Below are the code and all the weights of a small trained network. Each question names an input and a class and asks about switching units off, where a switched-off unit gives its printed mean instead of its output.

import numpy as np


def w(rows, s, z=0):
    codes = np.array(rows[::2]) - 128.0
    scale = np.full(codes.shape[1], s)
    scale[-1] = z or s
    return codes * scale


def f(y):
    return y / 2 * (1 + np.tanh(0.7978845608 * (y + 0.044715 * y**3)))


def log_softmax(a):
    a = a - a.max(-1, keepdims=True)
    return a - np.log(np.exp(a).sum(-1, keepdims=True))


def net(x, mask):
    res = np.array(x, float).reshape(1, 5) / 4 @ E
    y = f(res @ A[0][:, :-1].T + A[0][:, -1])
    res = res + np.where(mask, y, B[0][:, -1]) @ B[0][:, :-1]
    return log_softmax(res[-1] @ U[:, :-1].T + U[:, -1])


A, B = {}, {}
E = w([
[185,61,151,42,183,78],'x0',
[202,121,142,145,96,198],'x1',
[145,233,76,128,193,63],'x2',
[108,80,73,69,193,196],'x3',
[131,153,144,2,113,120],'x4',
],0.012)
A[0] = w([
[140,101,214,110,79,166,192],'N1',
[98,86,168,185,132,121,178],'N2',
[194,106,134,156,86,117,176],'N3',
[143,89,133,154,150,102,160],'N4',
[45,170,120,89,126,84,179],'N5',
[147,105,106,140,130,137,81],'N6',
[148,167,115,61,138,155,123],'N7',
[84,184,110,134,162,31,182],'N8',
[178,76,134,103,98,62,198],'N9',
[153,123,182,110,88,104,133],'N10',
[99,137,145,176,118,48,170],'N11',
[130,92,71,128,169,153,175],'N12',
[121,83,37,159,169,230,142],'N13',
[149,208,76,123,77,139,214],'N14',
[153,6,159,127,148,145,253],'N15',
],0.014,0.0072)
B[0] = w([
[142,132,146,65,98,48,209],'N1',
[168,80,113,102,149,114,186],'N2',
[167,137,180,73,206,146,181],'N3',
[126,116,141,85,157,153,162],'N4',
[138,66,87,144,97,114,210],'N5',
[93,146,110,155,122,177,135],'N6',
[244,106,139,137,133,203,179],'N7',
[156,114,149,146,108,69,249],'N8',
[168,173,184,85,177,63,199],'N9',
[133,174,160,142,158,103,166],'N10',
[167,220,116,137,113,74,200],'N11',
[116,108,194,110,124,156,192],'N12',
[59,71,170,184,92,195,230],'N13',
[211,87,75,147,168,96,197],'N14',
[116,107,144,47,104,192,247],'N15',
],0.011,0.017)
U = w([
[192,254,115,164,162,154,43],'0',
[100,197,81,126,99,131,3],'1',
[136,134,125,224,52,9,205],'2',
[56,69,185,226,97,195,62],'3',
[90,5,140,59,82,159,112],'4',
[175,108,212,24,135,102,157],'5',
[232,124,76,182,178,162,219],'6',
],0.009,0.0054)

Each question gives the input, the list of numbers given to net, and the class t.
The units are the neurons (one row each of A and B). Each row of codes is followed by its name. A weight is (code - 128) times the scale printed after its matrix; where a second scale follows, it is the last column's (A, B and U).
mask holds one flag per neuron, in row order. A switched-off neuron (its flag False) gives its mean, the last column of its row in B, instead of its output. The means were averaged over made-up inputs and are rounded, as every weight is.
A unit's drop is (log p(t) with every unit on - log p(t) with that unit switched off) / (log p(t) with every unit on - log p(t) with every unit switched off).
The circuit of an input: a set's keep is (log p(t) with only the set's units on - log p(t) with every unit switched off) / (log p(t) with every unit on - log p(t) with every unit switched off). Starting from the 12 units with the biggest drops (on a tie, the unit counted first), units are removed one at a time, each time the one whose removal leaves the highest keep (on an exact tie, the one counted first), for as long as the keep stays at least 0.8.
units of the circuit, in order: the units of the circuit, biggest drop first
most important unit: the unit with the biggest drop
top k neurons: the k neurons with the biggest drops, biggest first
drop when u is switched off: that unit's drop, to one decimal
input [-7,-1,-7,-6,-6], class 5: top 2 neurons => (N3, N2)
input [2,7,-7,8,7], class 4: units of the circuit, in order => (N13)
input [-8,-5,4,7,2], class 3: units of the circuit, in order => (N13, N1)
input [2,-3,5,2,-1], class 2: units of the circuit, in order => (N15, N3)
input [4,-5,8,7,6], class 6: units of the circuit, in order => (N7, N15)
input [3,2,7,0,-1], class 6: units of the circuit, in order => (N1, N15)
input [-6,3,-8,-2,-8], class 4: units of the circuit, in order => (N2, N1, N13)
input [-6,5,-4,-2,-4], class 4: units of the circuit, in order => (N2, N11)
input [2,-3,7,0,4], class 6: top 2 neurons => (N7, N1)
input [1,-7,-3,-3,4], class 2: units of the circuit, in order => (N15, N3, N5)
input [1,-5,6,2,4], class 6: top 2 neurons => (N7, N1)
input [-8,3,-2,7,5], class 3: top 2 neurons => (N13, N15)
input [2,-3,-6,5,4], class 4: top 4 neurons => (N11, N15, N3, N8)
input [0,-7,-3,-4,7], class 2: most important unit => N15
input [1,4,5,7,5], class 6: top 2 neurons => (N7, N15)
input [-3,-5,-2,1,-3], class 3: top 4 neurons => (N1, N9, N14, N8)
input [2,7,8,-7,2], class 6: top 2 neurons => (N14, N1)
input [-5,-3,-7,-3,-5], class 5: top 2 neurons => (N11, N5)
input [5,6,0,4,-5], class 4: drop when N13 is switched off => 0.1
input [2,4,6,-8,4], class 0: drop when N1 is switched off => 0.1
input [-1,4,-3,0,0], class 4: units of the circuit, in order => (N11)
input [5,7,6,5,-7], class 3: drop when N13 is switched off => 0.2
